Below is a small trained network, with its code and all its weights. Each question gives an input and a class and asks what happens when units are switched off, that is, made to give their printed mean instead of their output.

import numpy as np


def w(rows, s, z=0):
    codes = np.array(rows[::2]) - 128.0
    scale = np.full(codes.shape[1], s)
    scale[-1] = z or s
    return codes * scale


def f(y):
    return np.maximum(y, 0)


def log_softmax(a):
    a = a - a.max(-1, keepdims=True)
    return a - np.log(np.exp(a).sum(-1, keepdims=True))


def net(x, mask):
    res = np.array(x, float).reshape(1, 4) / 4 @ E
    y = f(res @ A[0][:, :-1].T + A[0][:, -1])
    res = res + np.where(mask, y, B[0][:, -1]) @ B[0][:, :-1]
    return log_softmax(res[-1] @ U[:, :-1].T + U[:, -1])


A, B = {}, {}
E = w([
[216,167,88,79,2,66,151,236,136,44,88,52],'x0',
[113,53,43,33,158,216,109,36,107,59,80,42],'x1',
[52,154,120,139,213,17,32,219,16,165,43,17],'x2',
[75,192,53,225,132,235,108,174,240,93,32,164],'x3',
],0.006)
A[0] = w([
[64,115,144,180,218,176,106,50,116,199,134,165,153],'n1',
[60,215,20,225,117,239,89,170,238,57,16,162,196],'n2',
[213,172,89,83,19,61,171,206,138,51,93,44,36],'n3',
[154,195,224,203,89,42,145,213,122,210,165,214,26],'n4',
[228,91,136,105,42,175,248,92,218,40,223,253,63],'n5',
[109,34,59,36,143,198,131,41,80,47,77,68,4],'n6',
[44,99,164,165,212,136,82,48,99,223,171,151,28],'n7',
[38,168,125,110,219,3,9,224,27,174,33,8,34],'n8',
[129,44,58,36,164,182,89,50,98,78,79,39,23],'n9',
[132,183,212,210,112,65,170,194,128,175,185,197,138],'n10',
[225,163,101,88,11,91,142,191,141,68,122,61,64],'n11',
[78,69,182,151,205,171,121,38,129,233,174,195,63],'n12',
[213,70,184,58,103,123,199,74,102,136,224,132,96],'n13',
[173,21,204,39,122,27,135,86,7,151,221,86,138],'n14',
],0.0052,0.0025)
B[0] = w([
[64,174,104,55,73,150,91,171,60,125,82,157,198],'n1',
[204,21,222,192,207,89,155,186,70,181,47,201,246],'n2',
[31,203,81,79,88,193,44,204,24,99,78,180,191],'n3',
[143,188,63,205,221,69,49,40,185,30,198,72,199],'n4',
[66,143,187,62,98,158,165,54,208,171,81,75,241],'n5',
[159,197,83,197,218,57,51,63,195,49,194,45,193],'n6',
[63,220,104,73,95,181,72,197,36,105,68,165,185],'n7',
[55,98,218,63,62,159,229,34,255,223,90,24,236],'n8',
[153,185,97,206,217,40,62,65,180,57,172,86,192],'n9',
[130,164,83,170,183,52,87,50,175,51,188,69,198],'n10',
[45,202,95,56,117,168,61,188,56,130,84,171,188],'n11',
[54,198,61,54,65,184,62,162,81,99,82,166,195],'n12',
[157,76,201,159,184,131,178,139,126,159,29,145,193],'n13',
[200,61,208,210,226,135,122,213,61,158,55,202,213],'n14',
],0.0058,0.011)
U = w([
[63,217,46,32,67,190,39,221,27,85,113,165,46],'0',
[163,185,58,232,216,52,48,46,199,25,195,75,51],'1',
[88,97,205,43,65,177,220,41,240,214,111,71,103],'2',
[205,30,211,232,221,120,144,223,48,179,78,188,30],'3',
[137,73,97,125,134,116,137,131,94,132,134,145,228],'4',
[225,35,19,149,35,138,253,180,62,112,242,96,2],'5',
[223,46,25,163,16,140,221,166,62,135,238,98,2],'6',
],0.0075,0.0059)

Each question gives the input, the list of numbers given to net, and the class t.
The units are the neurons (one row each of A and B). Each row of codes is followed by its name. A weight is (code - 128) times the scale printed after its matrix; where a second scale follows, it is the last column's (A, B and U).
mask holds one flag per neuron, in row order. A switched-off neuron (its flag False) gives its mean, the last column of its row in B, instead of its output. The means were averaged over made-up inputs and are rounded, as every weight is.
A unit's drop is (log p(t) with every unit on - log p(t) with that unit switched off) / (log p(t) with every unit on - log p(t) with every unit switched off).
The circuit of an input: a set's keep is (log p(t) with only the set's units on - log p(t) with every unit switched off) / (log p(t) with every unit on - log p(t) with every unit switched off). Starting from the 12 units with the biggest drops (on a tie, the unit counted first), units are removed one at a time, each time the one whose removal leaves the highest keep (on an exact tie, the one counted first), for as long as the keep stays at least 0.8.
units of the circuit, in order: the units of the circuit, biggest drop first
unit that matters most: the unit with the biggest drop
top k neurons: the k neurons with the biggest drops, biggest first
drop when u is switched off: that unit's drop, to one decimal
input [-4,-4,4,4], class 0: units of the circuit, in order : [n1]
input [-8,-5,8,-3], class 0: top 3 neurons : [n7, n12, n1]
input [-1,-3,-2,5], class 3: top 2 neurons : [n2, n8]
input [-8,0,-2,-8], class 0: top 4 neurons : [n12, n7, n2, n1]
input [-3,8,-8,-6], class 1: top 3 neurons : [n6, n9, n8]
input [-2,6,7,2], class 2: top 2 neurons : [n8, n4]
input [-4,6,-4,-5], class 1: top 4 neurons : [n6, n9, n2, n8]
input [-8,-2,7,6], class 0: top 2 neurons : [n7, n1]
input [2,7,0,7], class 1: top 4 neurons : [n6, n9, n14, n13]
input [7,-1,-7,-5], class 0: top 2 neurons : [n3, n11]
input [-8,2,-8,3], class 0: top 2 neurons : [n12, n8]
input [1,-2,8,6], class 2: drop when n8 is switched off : 1.4
input [-6,-2,-4,0], class 0: drop when n12 is switched off : 0.1
input [4,5,-5,-2], class 1: unit that matters most : n8
input [-2,5,-2,8], class 3: drop when n2 is switched off : 1.5
